Below is a small trained network, with its code and all its weights. Each question gives an input and a class and asks what happens when units are switched off, that is, made to give their printed mean instead of their output.

import numpy as np


def w(rows, s, z=0):
    codes = np.array(rows[::2]) - 128.0
    scale = np.full(codes.shape[1], s)
    scale[-1] = z or s
    return codes * scale


def f(y):
    return np.maximum(y, 0)


def log_softmax(a):
    a = a - a.max(-1, keepdims=True)
    return a - np.log(np.exp(a).sum(-1, keepdims=True))


def net(x, mask):
    res = np.array(x, float).reshape(1, 8) / 4 @ E
    y = f(res @ A[0][:, :-1].T + A[0][:, -1])
    res = res + np.where(mask, y, B[0][:, -1]) @ B[0][:, :-1]
    return log_softmax(res[-1] @ U[:, :-1].T + U[:, -1])


A, B = {}, {}
E = w([
[150,134,103,121,114,131],'x0',
[147,136,109,120,116,130],'x1',
[174,150,176,209,123,72],'x2',
[131,130,128,126,126,130],'x3',
[122,137,152,127,126,136],'x4',
[194,90,178,60,115,96],'x5',
[152,143,138,113,254,159],'x6',
[123,121,126,132,133,121],'x7',
],0.017)
A[0] = w([
[117,132,131,25,141,122,167],'N0',
[219,34,209,10,126,75,203],'N1',
[154,159,178,149,74,86,147],'N2',
[186,74,197,137,21,99,140],'N3',
[175,75,154,100,219,135,154],'N4',
[29,91,131,53,16,150,160],'N5',
[86,107,101,39,49,157,142],'N6',
[48,120,96,55,110,77,167],'N7',
[129,187,89,154,186,239,202],'N8',
[202,193,142,121,187,113,139],'N9',
[48,177,92,85,127,171,176],'N10',
[209,196,150,202,240,51,97],'N11',
[57,215,101,254,34,110,253],'N12',
[164,112,162,147,69,16,113],'N13',
],0.0098,0.0047)
B[0] = w([
[143,113,158,42,159,120,171],'N0',
[139,88,131,56,146,120,239],'N1',
[104,79,94,188,161,137,182],'N2',
[113,63,107,155,157,137,215],'N3',
[114,140,111,42,143,102,192],'N4',
[95,130,158,149,63,58,208],'N5',
[117,116,114,94,100,91,189],'N6',
[100,163,110,120,70,98,168],'N7',
[58,75,71,144,102,211,197],'N8',
[111,121,164,84,77,105,181],'N9',
[44,101,70,141,135,152,182],'N10',
[77,137,144,165,5,108,214],'N11',
[155,177,115,232,176,88,252],'N12',
[136,67,144,181,164,213,203],'N13',
],0.011,0.02)
U = w([
[67,183,94,174,70,144,251],'0',
[83,6,99,161,176,225,162],'1',
[140,35,181,118,81,87,126],'2',
[122,137,131,49,185,167,76],'3',
[165,160,108,219,185,137,3],'4',
],0.012,0.0028)

Each question gives the input, the list of numbers given to net, and the class t.
The units are the neurons (one row each of A and B). Each row of codes is followed by its name. A weight is (code - 128) times the scale printed after its matrix; where a second scale follows, it is the last column's (A, B and U).
mask holds one flag per neuron, in row order. A switched-off neuron (its flag False) gives its mean, the last column of its row in B, instead of its output. The means were averaged over made-up inputs and are rounded, as every weight is.
A unit's drop is (log p(t) with every unit on - log p(t) with that unit switched off) / (log p(t) with every unit on - log p(t) with every unit switched off).
The circuit of an input: a set's keep is (log p(t) with only the set's units on - log p(t) with every unit switched off) / (log p(t) with every unit on - log p(t) with every unit switched off). Starting from the 12 units with the biggest drops (on a tie, the unit counted first), units are removed one at a time, each time the one whose removal leaves the highest keep (on an exact tie, the one counted first), for as long as the keep stays at least 0.8.
units of the circuit, in order: the units of the circuit, biggest drop first
most important unit: the unit with the biggest drop
top k neurons: the k neurons with the biggest drops, biggest first
drop of u: that unit's drop, to one decimal
input [2,-1,6,1,-1,-8,8,-4], class 0: units of the circuit, in order : N11
input [-8,3,7,-8,-2,1,-5,-5], class 1: top 3 neurons : N13; N3; N2
input [-3,2,3,1,5,1,5,-2], class 2: units of the circuit, in order : N12; N11
input [-6,0,1,1,1,6,0,7], class 1: top 2 neurons : N5; N13
input [-6,2,1,-1,-6,2,-7,-3], class 1: top 4 neurons : N13; N3; N11; N2
input [-5,-5,3,-6,-6,7,0,7], class 1: top 2 neurons : N13; N5
input [-8,4,-6,-6,-3,1,-7,0], class 2: top 3 neurons : N6; N5; N8
input [-5,4,1,5,-7,6,8,-5], class 2: top 2 neurons : N11; N9
input [6,4,7,-7,-6,2,0,4], class 1: top 4 neurons : N13; N5; N2; N3
input [4,-2,6,3,7,-1,4,8], class 0: top 2 neurons : N11; N1
input [2,-1,-6,-5,1,-5,0,8], class 0: top 4 neurons : N13; N3; N7; N1
input [-4,-3,4,-4,2,0,-1,-8], class 4: top 3 neurons : N8; N1; N10
input [-3,4,4,-4,7,0,-6,2], class 4: top 2 neurons : N12; N8
input [3,5,6,-8,-2,-1,-6,-3], class 4: most important unit : N12
input [-2,0,5,-1,-6,-3,1,3], class 0: top 2 neurons : N11; N3
input [-3,5,6,-2,8,1,-7,3], class 1: drop of N13 : 0.8
input [6,-1,3,-8,2,-7,-7,8], class 4: drop of N12 : 0.3
input [8,8,1,1,6,0,-1,-3], class 4: drop of N1 : 0.2
input [0,-6,6,-6,5,-5,5,8], class 0: drop of N11 : 0.1
input [-6,-2,2,8,-7,0,0,0], class 4: most important unit : N8
